[ -4 -12 -37  -2   0  17   6   1   1  22  11  -3  -9  -5  -4 -10  27   7
  16  -9 -16 -14   6  13  -3   4 -18   9 -12   2  10  -9  -2  -8   0   1
  11   2  13   0  -1] : J:<5>
[ -6  -9 -33  -5 -10  19   7   3   5  19  10 -10 -11   4  -4  -7  23  11
   4  -9 -16  -6   9  17  -7   2 -11   4  -8   3   8 -18   3 -14   0   1
   6  -1  11   6 -10] : J:<4>
[-11  -7 -26 -12  -4  18  -4  -1   2  17   4 -15  -6   9  -2  -6  20   9
   4 -19  -5   1  14  17 -10   5 -11   1  -4   4   1 -10  -6 -13   0   2
   9 -19   8   4   2] : J:<4>
[ -7 -10 -38  -8  -9  18  -1  -2   4  26   3 -11 -11   3  -3 -17  32   4
   9 -11 -12 -17   7  12 -11   3 -17   7  -9   5   1 -13   5 -11   3   0
   1  -8  11   7  -5] : J:<4>
[ -3  -6 -26  -8  -2  13   2   2  -1  14  12  -3  -5   3   1  -4  20   2
   4  -4  -9  -4   0  11  -5   1  -6   2 -11   0   3  -3   0 -12  -3   2
   6  -2  11   1   2] : J:<5>
[ -2   0   0  -1  -5   1  -3   5  -6   2   7 -26   1   6 -14  -3   7   8
  -1 -16  25   2   5  26   4   4  -5   2   9  14  12  -2   9   5   3   1
   2 -11   1  -2  10] : L:<11>
[-15  -3 -23 -11  -7  24  -5  -4   8  24   9 -15 -12   9 -10  -5  21  13
   8  -9  -1   6  11  23  -3   0 -11   8  -9   7  15 -18   3 -16  -4  -2
   5  -3  14   5 -10] : J:<5>
[ -3 -10 -13  14   2   7  13   5  -9  -5   5   3   3  -2  -3   9  13  16
   5  11 -10 -10  -3   8   1 -13 -18   5  -2   9   8 -11   3   2   1   0
 -13  17  -5  -3  -9] : A:<17>
[ -3  -3 -33   3  -6  10   4   2  -6  14  10  10 -13   0   3  -9  14  -3
   5   1 -16  -7   5   3 -11   1  -8   2 -17  -5   6   0   1  -2  -2   7
   1   7  15  -5  -5] : J:<5>
[ -6  -4 -23  -3   3   8 -10  -1   4  -2   2   4  -2   4  -7  17  14   9
   5  -4 -10  -1  10  15  -1  -6  -7  -6 -10   1   4  -3   3  -3   1  -3
   3  -1   3   0  -9] : J:<4>
[ -2  -3 -17  -4  -5  11   2  -4   2  25   2  -1 -11   5   4 -14  14  -3
   5  -9  -2 -12   3  -1  -7   3  -7   2   0   4  -5  -3  -4 -12   3   1
   2  -1  11  11   1] : J:<5>
[  2  -7 -34  -1  -8  14   2   4   0  13   1   9   0  -1  -4   0  22  -2
   4   4 -33 -15   5 -17   1  -5  -8   3 -14   3   3  -8   0  -6  -5   1
  -3   6   8  10  -9] : J:<4>
[-19  -4 -24 -12  -6  28  -6  -3   2  20   8 -22 -13   9  -3  -2  16   5
   2  -8  -3   7  14  25  -5   6  -7   2  -8  -4  11  -9   2 -14  -3   4
  14 -13  14  11  -6] : J:<5>
[-14 -11 -49 -16 -11  23   1  -1  -1  31  20 -30 -17   4   4 -26  40  17
  11 -19  -4 -14   8  32  -8   6 -19  16  -5   7  14 -19   4 -14   1   0
   8  -2  19  11  -5] : J:<5>
[-11 -16 -26  -4  -9  17  14   4  -4  10  21  -9  -4   0  -4  -7  32  24
   7   6   0  -9  -6  18  -3  -7 -18  13   1  17  12 -14   7  -4   1   2
 -10  22   2   3 -15] : A:<17>
[-11  -5 -27  -8  -7  13   0  -1   5  17   7  -3 -11  -2  -4  -6  21   3
   4  -3 -18 -13  -5   0  -4   3 -11  20  -9   4   7 -10   1 -14  -2  -1
  -2   8   8   1 -15] : J:<4>
[ -4  -8 -15 -18 -13  15  -2  -2   3  19   2 -15   1  11  -2  -1  16   2
   5 -11  -5  -4  13  17  -8   5 -13  -6  -2   2   8  -7   0 -12   2   8
  11  -9  14   5   1] : J:<4>
[  1  -7 -21  -3   1  10   6   0  -5  12   6 -15  -3  -3   4  -7  17   1
   1 -12  -1  -3   0  14  -4  -1  -7   3  -3   6  -4  -7  -7   4   5  -1
 -11   0  -3   5  11] : L:<12>
[-11  -3 -12 -11  -2  10  -8  -3   5  -7  -2   2   3   4  -9  18   6  14
   3   8 -17  13   7  13   8  -1 -15  -4 -15   1  18  -5  -1  -3   1  -3
   8  -2  -2   1 -18] : J:<4>
[  8  -7 -32   9  -6   0  14   4  -6  10   9  11  -3  -8   3 -12  20  -1
   6 -16  -3 -30  -3   0   2  -3 -14   2  -1  12   5  -5   8   9  17   3
 -20  13   9  -3  -2] : L:<11>
[ -8 -10  -6   2  -3   8   7   8  -5   2   3   7   6   1  -4   1  17  12
   5   2   4 -12  -6   2  -5 -10 -12   6  -2  13   7  -4   6   0   4   5
 -18  18  -5   2  -9] : A:<16>
[  0  -8 -23   1   7   3   3   3  -7   0   4 -10   0   4   4   1  27  12
   1  -6  -4   8   9  12   0  -2  -8   1  -9   6   8  -6  -5   6   7   0
  -8   6  -4  -4  -3] : L:<12>
[ -2  -6 -25  -5 -10  23  -1  -2   1  22   2 -13  -6   5   2  -4  15  -4
   9  -3  -7  -3   6  12  -7   7  -7   4  -8  -2  -5  -5 -11 -14  -2   4
   4 -15   8   6  10] : J:<5>
[  3  -3  -4  15  -1   3  11   4  -6   5   7  17  -2  -5  -4   0  12  -2
  10   9  -3 -26  -7 -15  -2  -7  -8   1  -5  10   1   1   7   3   4   7
 -20  13   4 -11  -9] : A:<16>
[  0  -7 -29  -2  -2  15   0   0  -4  14   4  -8  -3   1  -3  -3  19   3
   3  -2 -15  -5   8   6 -10   1  -9   4  -9   1   0 -11  -3 -13  -8   2
   7  -3   7   8   1] : J:<4>
[ -6 -12  -8  -4   0  15   6   5  -4   2   6  -7   3  -5   3   3  -6  12
  -1   1 -10   1  -9   5   2  -5 -14   4   0   7   6  -5  -1  -1   1   1
 -11  14   2   4  -1] : A:<17>
[  7  -4 -30   3  -1   5   8   3   0  22   9  13 -11  -4   5 -13  18  -6
   4  -4 -14 -17   4  -5  -3   1  -9   3 -11  -1  -6  -1  -2  -8  -2  -1
  -3   3  13  -1  -1] : J:<4>
[  0  -9 -17   3   3   8  14   5 -16   2   6  -5  10  -3   1   4   5  11
   6  13   1  -3  -8   4   0  -9 -12   6   4  11   0   1   2   3   6   3
  -7  13  -3   4   1] : A:<17>
[-10  -6 -12   0  -6  12   8   2   3  -1  11   3   2  -1 -10   5  20  13
   4  -3   7 -22  -2   3   1 -11 -13   6  -1  19  15  -8  11   7   3  -2
 -23  14   3   0 -22] : A:<16>
[ 11  -6 -19   8   5 -14   5   2  -6  -8   7  13   3   1   2  -6  17   0
  -2  -7 -13 -21   5  -5   5  -5  -8  -6 -12   2   5  -1   1  20   9   0
 -14   8   0 -15  -2] : L:<12>
[  0  -9  -3  -1   4   9  11   4  -4   1   1  -1   6  -3 -10   3   1   7
   1   9  -6   3   2   1   2  -4  -4   7   6   6   0  -9  -2   2  -5  -5
 -13  14  -8   6   1] : A:<17>
[ 10  -5 -16   6   2  -7   5   1  -9  -5   5   2  -1   2  -2  -4  18   9
  -1  -7 -11  -6   4   7   9  -4 -10  13  -3   4   8  -5  -2  11  12  -2
 -17   4  -1  -1  -2] : L:<12>
[  0  -9 -18  -2  -2   5   1   3  -1   2   4  -4  -2   1  -1  -4  19   8
  -1  -8 -15  -5   4  11   3  -1 -14   2  -3   5  11  -9   3   9   3  -6
 -14  10  -3  -1  -5] : L:<12>
[-31  -5 -23 -15  -4  30 -14  -1   3  14   7 -29  -6   8  -4   7  18  10
  -3  -2   8  13  13  29  -3   9  -1   6 -11   0  12  -4  -2 -19  -6  -1
  14 -15   8  10   2] : J:<5>
[  2  -7 -17   6  -2   2   9   2  -9  -8   5   5   2   1  -2  -1  10   7
   2   0  -6  -6  -1  10  10  -5 -21   2  -4   5  15  -3   4   5  10   3
  -5   8   8  -4 -12] : L:<11>
[ 10   4   4   2   4 -19  -1   5 -14 -22  -6   7  17   7  -1  15  -6   5
   6   3  10   8   3   9   2  -9  -8 -17  -7   5  -3   0   1   9  17   2
   1  -1 -14   1   0] : L:<11>

[  0   9  -4  -5  -3  -4  -2  -7  12 -11   2   4   7   9   2  -8  15  -2
 -12   0  -4  -1   8  -4  -8  10  -5  15  -3 -12  -7   7  -9 -11  -4  -3
   2  -2   6  -6   3] : S:Y
[ -4   1   4  -1  -3  -4   1   3   2  -8   3  -3   3  -2  -9  -2   7  -8
 -10  -6   5  -1   6   1  -3  11  -2   9  -1  -6  -8   5  -5  -3   0  -9
  -1   2  10   1  -2] : Q:R
[ -3   5  -8  -4  -1  -2  -1 -14   9  -4   2   5   3  12   2 -10  11   2
  -8   1  -9   1   1  -3  -8   4   0  16  -1  -6  -6  -1  -8  -7  -5  -7
  -2  -4   5  -6  -6] : S:Z
[  4   0 -12   5  -1  11   1  12  12  -3  -6  -8   4  -4 -11 -11  11  -6
 -10   3   4   0  -3   8   4   3  10   2   0  -6  -5   0  -5  -6   3   0
  -4  10   7   1  -1] : F:T
[ -9  -5  11  -1   0  -7   3   1  -4  -4   5  -6  -1  -5 -14   4  -4  -7
  -3  -8   8   2   4   2   0   8  -1   1  -1   0  -9   3   0   5   3 -12
  -5   4   9   8  -5] : Q:R
[ -7  -9  -1  -2   0  -3   2  13   2 -14  -7  -1  12   2  -6  12   7   6
 -12  -2   9  -4   6   5   1   6  -5  10  -6 -11 -12  -3  -2   0  -1  -8
  -1   5   0  -2   0] : M:D
[ -7   0   3   1   2   0   7   8   0 -12  -4  -8   4  -2 -14   5   5  -5
  -8   3   7  -3   1   3   0   6   6   8  -3   0  -6  -1  -4   3   1 -14
  -6  11   8   4  -5] : Q:C
[ -4  -2   6   2  -3  -2   4   8  -2  -8  -1  -7   2  -5 -13   1   6  -7
  -7  -5   8  -1   5   4   0  10   2   5  -2  -4  -7   3  -4   0   2 -12
  -5   6   8   4  -4] : Q:R
[ -6  -6   7   0  -7  -3   4   8  -3  -8   1  -5   4  -3 -12   5   6  -6
  -8  -8  11   0   8   4  -1   9  -1   5  -3  -5  -9   1  -3   1   2 -13
  -5   4   8   3  -5] : Q:C
[ -7 -11   5   1   0  -2   3   7  -5  -1   0  -5   2  -4 -11   4   1  -2
  -4  -6   9   2   2   6   2   4   1   0  -2   0  -8  -2   1   3   2  -9
  -4   6   4   5  -5] : Q:C
[-12 -14  -2  -6   0  -5   3  15   2 -14  -7  -2  15   5 -11  15  13   8
 -19  -4  12  -2   9   6  -3  10  -4  15  -8 -16 -19  -5  -5  -1  -3 -14
  -3   6   2  -2  -3] : M:K
[-11 -17  -1  -6   4  -6  -1  12  -3  -6  -6  -1  10   2  -6  19   1  12
  -8  -3   9  -3   0   6   3   3  -6   3  -6  -9 -14  -5   4   5  -2  -1
   1   1  -7   1   1] : M:D
[ -5  -3   5  -1  -5  -4   2   4   0  -6   2  -4   3  -3 -10   1   4  -5
  -5  -6   7   0   4   4   0   9   0   5  -1  -5  -8   3  -3   0   0  -9
  -4   4   8   3  -3] : Q:R
[ -6   1   5   0  -3  -4   4   4   2 -11   2  -6   3  -3 -15  -3  10 -10
 -11  -5   7   0   6   3  -2  13   1  10  -2  -5 -10   5  -6  -3   1 -14
  -5   7  13   4  -4] : Q:R
[-10 -11  -1  -5   3  -4   2   7  -1  -7  -3  -2   7   2 -10  10   5   6
  -9  -3   8   0   1   6   0   5  -2   5  -5  -5 -13  -4   1   3   0  -7
  -2   4   1   3  -3] : M:K
[ -1  10  -8  -4  -3  -3  -2 -11  14  -7   2   5   5  11   2 -13  15  -2
 -12   0  -7   1   6  -4 -10   9  -2  16  -1 -12  -6   4 -11 -12  -5  -6
  -1  -3   8  -8  -1] : S:Z
[ -7  -1   7   1  -1  -3   5   6  -1  -9  -1  -6   3  -3 -13   5   4  -6
  -6  -4   8  -2   2   3   0   7   2   6  -3   0  -6   1  -4   3  -1 -16
  -6   8  10   4  -5] : Q:C
